Each row has two labels, one from each of two sets.
[-17   5  -4 -17  -4  22  -3  14  17  -3  15   3  25  -8  -9  22   5 -12
  -8   3  50 -29  -1   3  -7  -9 -18 -11] -> bc (53)
[-23   8  16 -25   9  18 -10  28  19 -13  15  -1  -8   2 -16  -9  -5   3
 -17  -4   4 -11  15  -1  -5  13 -21  -5] -> bc (53)
[ -8   8   0  -6  14  21   9  23  22   6  30   4 -10  -7   5 -19 -11   2
 -18   4  -1  -1   8 -11  -5   9 -18 -10] -> bc (53)
[-39 -14  10 -58 -13  19 -20  11  17  -1   7   1 -17  -7   7  -5   5  17
 -14 -15  31  -4  14 -12  -5   0  -2 -20] -> zm (53)
[ -2   0  -6 -35  12  -5  17   0  31  -5  26   0  12  -3 -21   0 -19 -35
 -19 -13  26  -4  -2  -3  -6  43 -25  -7] -> bc (53)
[-34  -8  -3 -29 -19  33 -18  13  23 -14  31   0 -15  -3  -1   2   3   3
 -22 -32  25   1  15 -19 -12   9 -28 -18] -> bc (53)
[  2  -7   7  25  -6  24  14  -2  -5 -15   1 -15 -29   1  -4  10  -6  13
   1 -33 -36 -20  -1  -8  18  15  -6   6] -> bc (55)
[-12 -13  -3  26 -20  41  -9  10  -8   1  -7  11 -11   7  -5  25 -26   9
  -4 -18 -21  -9   0  -2   9 -10 -20  -7] -> bc (55)
[ -3  14  -8 -27  20  11   4  72  21  -3  26 -24  13  -1  -9  -6  -8   1
  -9   4  19  -1   1 -16  -5  23  -3   8] -> bc (53)
[  7  -5   4  29 -15  50   3  10  -2 -20 -24   8 -25   0  16  18   1   8
 -11 -18 -41 -15  -4 -31  32  25  -9  -3] -> bc (55)
[ -8 -10  -4  22 -32  36 -10  -3   3  -7   5   5 -12  13 -21  12  -7   5
   2 -27 -23 -11  -2 -12  10 -17 -12  -1] -> bc (55)
[  2   8  -3 -12  31   7  -2  14   1  11  31  -5  -9  -5  32   6   3   2
 -10   2  13  -7   8 -10  -3   6  -4   1] -> bc (53)
[-31  11   1 -61   4  23 -34  23  25   1  25   7  -6 -10 -18 -13  -7   2
  -7  -7   4   6  10   1  30  12 -21  -9] -> bc (53)
[-10  24  18  -6  14  62  -6  16  25  -3  13  -4  -8  -3 -22 -16  -5  14
 -12   9 -10  -9  17 -13  11  24 -48   0] -> bc (53)
[ 34  10  -4  47  10  36 -11   9 -16 -17   1  14   2  -3   4   7  10  19
  -9  -8 -38 -27   2 -16  23   3   2  -2] -> bc (55)
[  2   8   6 -14  17  17 -15  16  42  -5  31  -2   2 -22 -18  -5 -13   3
 -21   0  12  -5  11  -5 -19  26 -30  -3] -> bc (53)
[-15  20  -9 -35   7  22  -6  25  47 -22  56   3  25   9 -32   7 -12 -12
 -10 -10  54   2  -2   6   0  13 -32 -20] -> bc (53)
[-54   7   6 -12   5   4   0  18  24  -4  21  -4   4  -9 -17  13 -14  35
 -20  -8  21  -7  10   9  -5  18 -18  -7] -> bc (53)
[-20  11   7 -29  24   8  -6  18  41   0  30   5  -1 -39  -8 -11  -3   1
 -25   4  14   9   1  -3  -2  12 -16  -8] -> bc (53)
[ -8  -1  -5  24 -10  26   0   4  -4  -9   5  -7  -5   8 -17   0  -9  24
 -19 -34 -34  -8 -17 -18   7   7 -15   3] -> bc (55)
[ 16   4  -3  39 -11  32 -13   2 -21  -4   1   9 -20   8  -5   6   2  29
 -11 -11 -40  -6   1 -11  16   0   1  -3] -> bc (55)
[  3  -3   6  26 -15  30   0  -4   4   0  14  -3   4  15 -10  18   1   6
 -20 -28 -12 -22  -6 -12  16   2  -1  -3] -> bc (55)
[ -8  -2 -19 -21  -2  -5   1 -12  14   0  11 -22   7   4 -22   2 -26   4
 -18 -26  11  23 -15   8  -7  14  -7   8] -> bc (53)
[ -6 -22  -4  16 -16  35 -10  16  -5  -6   6  16 -15  -8   6  11   8  21
   5 -17 -19 -21  11 -18  16 -13  85  -6] -> zm (55)
[-16  -3   1   8  -7  11  -3  -4 -19  -1   5  -5 -10  -3   4   9  -7  19
 -27 -24 -17 -17   2 -15  13   4  -6  -9] -> bc (55)
[ -8 -27  -8 -11 -19   3   5 -14   1  -6 -15 -23  38   9  -1  -5  -6  25
 -14 -41 -26  -9  16 -13  29   5  -9 -11] -> zm (55)
[ -3 -15  -6  -2 -22  30  11   1  -7  -2  -2   4 -26  -2   4   7   3   4
  -6 -12 -26  -8  -1 -14   2   5  10   4] -> bc (55)
[-14   0   1 -63  29  10 -12  16  17  -1  10   8 -11 -33  16 -16  29  -2
   2  -2  25  -5  12  -1 -17  13   7 -11] -> zm (53)
[ -6  -7  -6  26 -19  35  -7  -6 -17   1  -1   0 -20  -5  -1  -7   8  21
   0 -21 -28 -19  -1   0  27   4   1  -3] -> bc (55)
[-16 -23   9 -33  -1  -6 -10   5  14   5  13 -12  -1 -12   5 -10   7   3
   1 -16  16 -17  15 -10   1  10  -6 -20] -> zm (53)
[-30 -10  -7 -22 -14  22 -17   8  22  -8  10  17 -15 -11  10  -8  12   6
  -9 -10   5 -15  11   2  -9   7  -5 -17] -> zm (53)
[ -2  -7   0  36 -20   9  -4  -6  -1 -16  -7 -16  -7   7 -11  11  -9  17
  -3 -25 -20 -17 -15  -7  15   4 -12  -5] -> bc (55)
[ -9  10  -9 -35  13   7  -5  13   6   1  22   5   4 -18   6   5   0  -3
   1  -1  40  -4  13   2  -1  -2  -8  -5] -> bc (53)
[-36  10   6 -24   9  30 -23  11  35 -10   9  17 -32  -5  -7   3   4  -8
 -25 -15  13 -16  12 -14  -4   2 -21 -20] -> bc (53)
[  4  -4   6  15  -4  21   3  -9   8 -14 -14   4 -21   1 -27  -3 -15  22
 -12 -16 -56 -19 -31 -15  21  17  -4   7] -> bc (55)
[-36  -4   4 -52  23  36 -24  35  35 -16  37  13  27 -19 -13  13   8   9
 -17  -9  56 -21  14   0   2  25 -26 -26] -> bc (53)
[-11   2   6 -46  18  14   6  21  44  10  30  10  32   0  -9   0   0  -4
 -24  -4  39  12   2   8 -13  27 -27 -38] -> bc (53)
[-27  -6  -1 -49  25  24 -12  19  11  -2   3  -2  -3 -30  22   0  14   5
   4 -49  28  -9  10  -4 -13  -1   2  -7] -> zm (53)
[-20 -30   1   5 -15  28 -10 -10 -16 -14 -12  -6 -15 -12   9   3   3  23
  -2 -36  36 -18   0  -8  13   4  13  -9] -> zm (55)
[ -9 -29   3   0 -15  11  -5  15  -5 -17 -20  -3 -12  -8  13   0   4  21
 -11 -29 -14 -18   7 -21  15  17   5   3] -> zm (55)
[  1  10   0  26   1  14   2   6   5  -9 -12  10 -20   5  -4  25   5   3
   4  -5 -40 -16   3  -4  23   2   4  -2] -> bc (55)
[-20 -25  -9 -13 -17  24 -15  -2 -37  -2  -8   1 -22 -26  16 -12  10  19
   6 -25  15 -18  18  -9 -15 -13  16  -3] -> zm (55)
[ -6   8   2  22  -4  12  15 -11  12  -6 -16 -10   3 -29 -13   1  -7  13
  -7 -20 -54  -3 -14  -7  21  35 -13  -8] -> bc (55)
[ -8  12  -2  24  -9  13   0   1   3  -5 -13   5 -12  27 -17   0  -9   1
 -12 -17 -57 -15   1  -7  -1   5  -5   7] -> bc (55)
[-13  12  -6 -28  24  24  -9  15  24  -7  27  -2   1  -9 -15 -18  -9 -15
 -25  -1  21   5  -2  -8 -10  17 -10  -2] -> bc (53)
[ 20  -6   8   5   8   6   1   1 -30  -2   1   2  -8 -16   8  13   1  13
  15  18   8  -4   9   3   0  -6  14   8] -> zm (47)
[-26  10  -2 -13  12  31  -5  18  29  -6  15  11   0   5  -5  -1 -13   0
 -26 -15   6 -11  -1 -12   0  23 -12  -9] -> bc (53)
[-37   5  14 -40   6  12  -7  17  48   2  21   1   9   6  -4  -8  -3 -12
 -18 -17  11  -5   3   0  -3   9 -25   4] -> bc (53)
[ -4   0  11  19  -1  22  -7  13  24  -5  21  14  20  -7 -12  -7 -24  -1
 -14  -9   0 -10  14  -2  -4  10 -11 -17] -> bc (53)
[ -6 -14 -18  21 -16  38  -4  -5 -12  -8   4  12 -13   9  24  27 -10  21
  -3  -9 -14  -1  -6 -18  14 -76 -19  10] -> bc (55)
[ -4 -17   5   9 -16  25  -9  -6 -19  -4  -7  -7 -22  -4   4  15   5  31
  -3 -28 -22 -21  -5 -20   2   2  14  -5] -> zm (55)
[-33  -8   8 -49  -7  42 -16  26  35   9  33  -1  -9  -9 -14   7  -2  -9
 -16 -14  54 -13  31  -2  -3   7 -19  -9] -> bc (53)
[-37 -27  15 -65 -10  13   4   9  25  -7  19 -17  13 -19 -20  -9   0   3
 -16 -28  49 -14  11   1 -15  32 -18   3] -> zm (53)
[-24  11   7  14   7  23  -3   9   8 -11   6   1 -17  10 -15  12   5  15
 -27 -17 -23 -39 -10 -28  12  11  -4   0] -> bc (55)

Each row has two labels, one from each of two sets.
[ 13  32  -8 -13   3 -17  16 -11 -10 -20   0  -8   9 -20  -2  -2 -30 -23
  11 -19  13  -2   1  14  36   5   4  -3] -> V T
[ -8  -4  19   4  -6   7   5  11  -8 -11  10 -21   0   5   7  -7   7 -17
 -14 -12  15  17  -8 -14 -11  26 -12   9] -> Z L
[ -9 -21  26  12 -13   0 -20  11   1   3   6 -23  -6  11  24  -7  11   5
 -25   0  15  39   8 -29 -34  35   2  26] -> Z L
[  8  22   3 -11  32   6  -6  -9  10 -17   2   3   2 -16  -2  10  -6   3
  15  -4  18 -16 -49  10   1  -1 -29  -9] -> V H
[ -9  -8  34  26  -6  29   0   0 -29 -12   1 -26  -2  -5 -15  -4  -1 -12
 -12   1   2  32  25 -16  25  14  15  15] -> Z R
[ -3  -5  21  42  30   4  -2 -14  -1   8  -9 -47  -5  12 -30 -15   4 -22
  10 -13 -16  22   9 -18  42  11  12  30] -> Z T
[-23 -13  -2  -4   9   4   9  24  31  15 -20  -6   6  20   6  -5  26 -17
  -3  15   1   3 -40  10   4  17  16  -7] -> B L
[  0  -1   8 -23  -7  -2  -5  27  20   3 -12   8  14  -4   2  14  11   6
 -12  14  16   6 -31  -1 -11  -6   5 -16] -> B L
[ -8 -16   1 -11  -3  10 -16  13  17   3 -13   8  11  10 -18  23  33   0
  -3   6  11 -17 -56  16   0   1   2   2] -> B H
[ 13   9   6 -10  -1   2   4  -4   4 -16 -10  11   4 -21  -5  12 -12   0
  23 -12  13 -12   0  14  18  -5   3  -1] -> V R
[ -2  40   2 -10  -1   6 -24  -6  24 -15 -21   3   5 -21   8  -5 -27   0
  15  -6  10  -7  -5   8   2 -12 -19 -17] -> V L
[  0  18  12  -2 -15  26 -13  -3  35  -1  11  10  -5  -3  25 -11 -62  10
  10   0  16   0 -10   5 -36   2 -25 -19] -> U L
[-12   6  27  16   3   9 -10  16 -27  -5  -2 -22   0   2 -13   3  23 -20
 -12 -16  11  30  -9 -34  20   4  -1  17] -> Z T
[  7  19   6 -15 -14  11  -8 -11   1 -25   7  19   2 -15  -7   9 -13  -3
   7 -14  22 -12 -19   7 -13   1 -64  -1] -> V L
[  3  31   0   0  -7   6 -16 -18  17   2  14   1  -8 -12  -4 -14 -42  16
  16  -2  26 -17 -21  -1 -35  -8 -30 -10] -> U L
[ -2 -25  26  12 -14  -6  -5   9 -15  -7   7 -11  -5   9  13  -3   4  13
 -13  -3  18  28  -5 -22 -12  -1 -17  23] -> Z L
[-16 -20   0  10  -8  10  -7   4  -5  -2  17 -14   0  39  22  -3  18   0
  -4  -5  13  21 -11 -25 -30  35 -11   6] -> Z L
[-11  14  14   3 -15   3  -4  -1  -4   1  29 -12  -1   2   5  -4  -4   4
 -22  -8  17  22  -8 -28 -25   7 -20  14] -> Z L
[ 11  15  -4 -18  -3  -3   1 -11   4 -24  -4   6   0 -15   6   7   8 -14
  15 -13  11 -20   9  20  16  -1  -9  -5] -> V R
[ -3  -1  12   4 -13   8   0  13  14   5   8 -13   5   3  18 -13   0  -7
   3 -12  22  20 -26 -20 -26  21 -13   7] -> Z L
[ 11  -8  -6   2   0   3   3   5 -13   2   9 -16  -4   6  22   0 -19   1
  17   4   6  16  -7   4 -19  19   2  -6] -> M L
[  6   7   1 -16  10   7 -17 -12  19   0   6  -3  -1  -7  -9   5   4  -7
   9 -21  11 -14 -39   3   4   5 -18   4] -> V H
[  2 -29   8  15  -7  -8  15  21 -31 -16   3 -30  10   4   6 -15   5 -11
  11   8   0  29   0 -28  10  24  11  11] -> Z T
[ -5 -12   4 -31   2   0  -1  10  16 -11   7  21   8 -10 -14  38  32   7
 -16   9   9  45 -26  20 -17   1  11   1] -> B H
[ -8 -17  25  31   1  31  -3   2 -15   8  15 -31   2   1  -4  -9  24 -12
 -18 -17  13  47 -24 -44  -7  12 -13  22] -> Z L
[  6  14   7 -27 -20  11 -14   0  13 -27   4   5   4 -16  -2  27  -2  -4
   9  -5  20 -15 -27   0  -7 -21 -12  -7] -> V H
[ -4  -9  19  21  -2 -15  11   7 -17   7   4 -30   8   7  -5  -6  -4  -2
  -8  -3  -1  44   1 -31  17   6  10  18] -> Z R
[ -4 -38  19  31  17   6   8 -16  -5   5   6 -34   2  25 -23   1  18 -23
  -5  -7 -16  39   9 -17  36  29  14  26] -> Z T
[ -1 -28  14 -10   3  -1   2  10   1 -14  25  -1  -5   9  19  14  13 -10
 -11  -1   6  17  14   7  -2  28   1  15] -> Z T
[ 11 -17   3  12  -5  -4   4  -2 -46 -15  18 -21  -6  10   7   4 -17   8
  23  -6  -4  -3   6 -12 -11  22  -8 -14] -> M H
[  3 -19  23  12  -4   3  -7   4 -23 -19   1 -22   3  -5 -11  12   8  -8
  11  -2  14  18 -16  -7  -7  22   3  17] -> Z H
[  5  35  14 -11 -23  -3  -8 -11  27  -6  15   9   5  -5  26  -1 -24   0
  -1  -8  22  -2 -40  -1 -17  21 -11  -6] -> V L
[  2  26   9  -5   1   5 -17 -13  28 -13  -5  -3   1  -8  -8   0 -30 -14
  11  -3  19  -7 -33   4  -4   6 -17  -5] -> V L
[ 11 -23 -30  14   1  25   3  -4 -48  -9  22  -8  -3   9   0 -11  -6  19
  16   1 -17  -7   2   6 -19  16 -13  -1] -> M H
[ 13  25  17 -14  13  -5   6 -10  27 -12 -23 -22  12 -10  -3   0 -26 -42
  37 -17   7  -6 -21  15  35  -7   8  -3] -> V R
[ -5  -5  26  25   8  19 -11 -23 -27   2  34 -37  -6   0 -17  -1  35  -1
   7  -9   9  25 -39 -13  11  13 -23  38] -> Z H
[  1  23   9  -6   4 -11  12   4   6 -10  -7  -8   8  -1  21 -23 -27 -11
  27  -9   6  -5 -18   3  13   2   6  -8] -> U T
[  1 -19   7  10  -8   6   8  -6 -19 -27   8 -25 -10  -1  -1   8   5 -16
  10  -7   1  16  16 -10  10  17  -2  14] -> Z T
[-16  34  19  -8  -6   5 -16 -16  20 -14   9   8   2 -17   6  13 -23   7
   4 -12  22  -7 -30  10 -13  -1 -16  -8] -> V L
[ -1 -28 -11 -25  -4  -2  -1  12 -16 -14   9  23   2  -5 -12  36  31   9
 -16  14   4 -24 -60   2  -8   4 -10   2] -> B H
[ -4  -4  -2  22  12  -9  12   6 -10   9  -9 -38  -5  10  -7 -34  -1 -30
  12  -4 -10  42  16 -27  33   6  24  28] -> Z R
[-13 -17   0 -17  19   9   0  11  16   2   3  12   9  -5 -17  27  32  11
 -12   8  15 -11 -43  13   0   8  -2   0] -> B H
[ -6 -19   4 -16  19   1  -4  20  10  -1 -15  11 -16  -6 -19  33  41   1
  -5  10   8 -14 -36  -1   8  -4   2 -13] -> B H
[  8  33  17 -24 -15   4 -20  11  20  -6   8  30   4 -16  27  14 -13   4
  -9   0  28 -19 -36  -8 -31 -12 -32  -4] -> V L

Each row has two labels, one from each of two sets.
[  5  -5 -42  14 -18 -15   2   3  -1 -15  23 -13  -9   8 -30  -2  22   5
  -1  15   0 -17  16  27   6   1 -14   2] -> C (245)
[ 11  18  11 -15 -11   8 -14   9   8   8  16  -7  21  25  -9 -11 -15 -15
   1 -20  -5  36  -1   5 -18  14   3 -12] -> S (252)
[ 20 -15 -16  -4  -8   1   2   0  11 -12   2 -14   0  -5 -33  13   5   0
   5 -40   0 -11   1 -13   0  -5   8  -7] -> K (256)
[ -8  -9   7   1 -16  -5 -13   0   6  -8   2  -7  16  31  16  -7 -13 -10
   0 -20 -12  10   0  13 -18   1   3  -2] -> S (251)
[ 24  12  35 -30   6   3  -9 -32   7   0  11  -3   9   9  11  -4 -12   6
  -9 -12  -8  26  -2 -11 -10   7   3  -8] -> K (252)
[ 23 -11   2 -12  -1  -9  -2 -13   7  -1   2 -11   6   8 -14   5 -14 -11
   0 -30  -3  -4   1  15  -6   1  -8  -8] -> C (256)
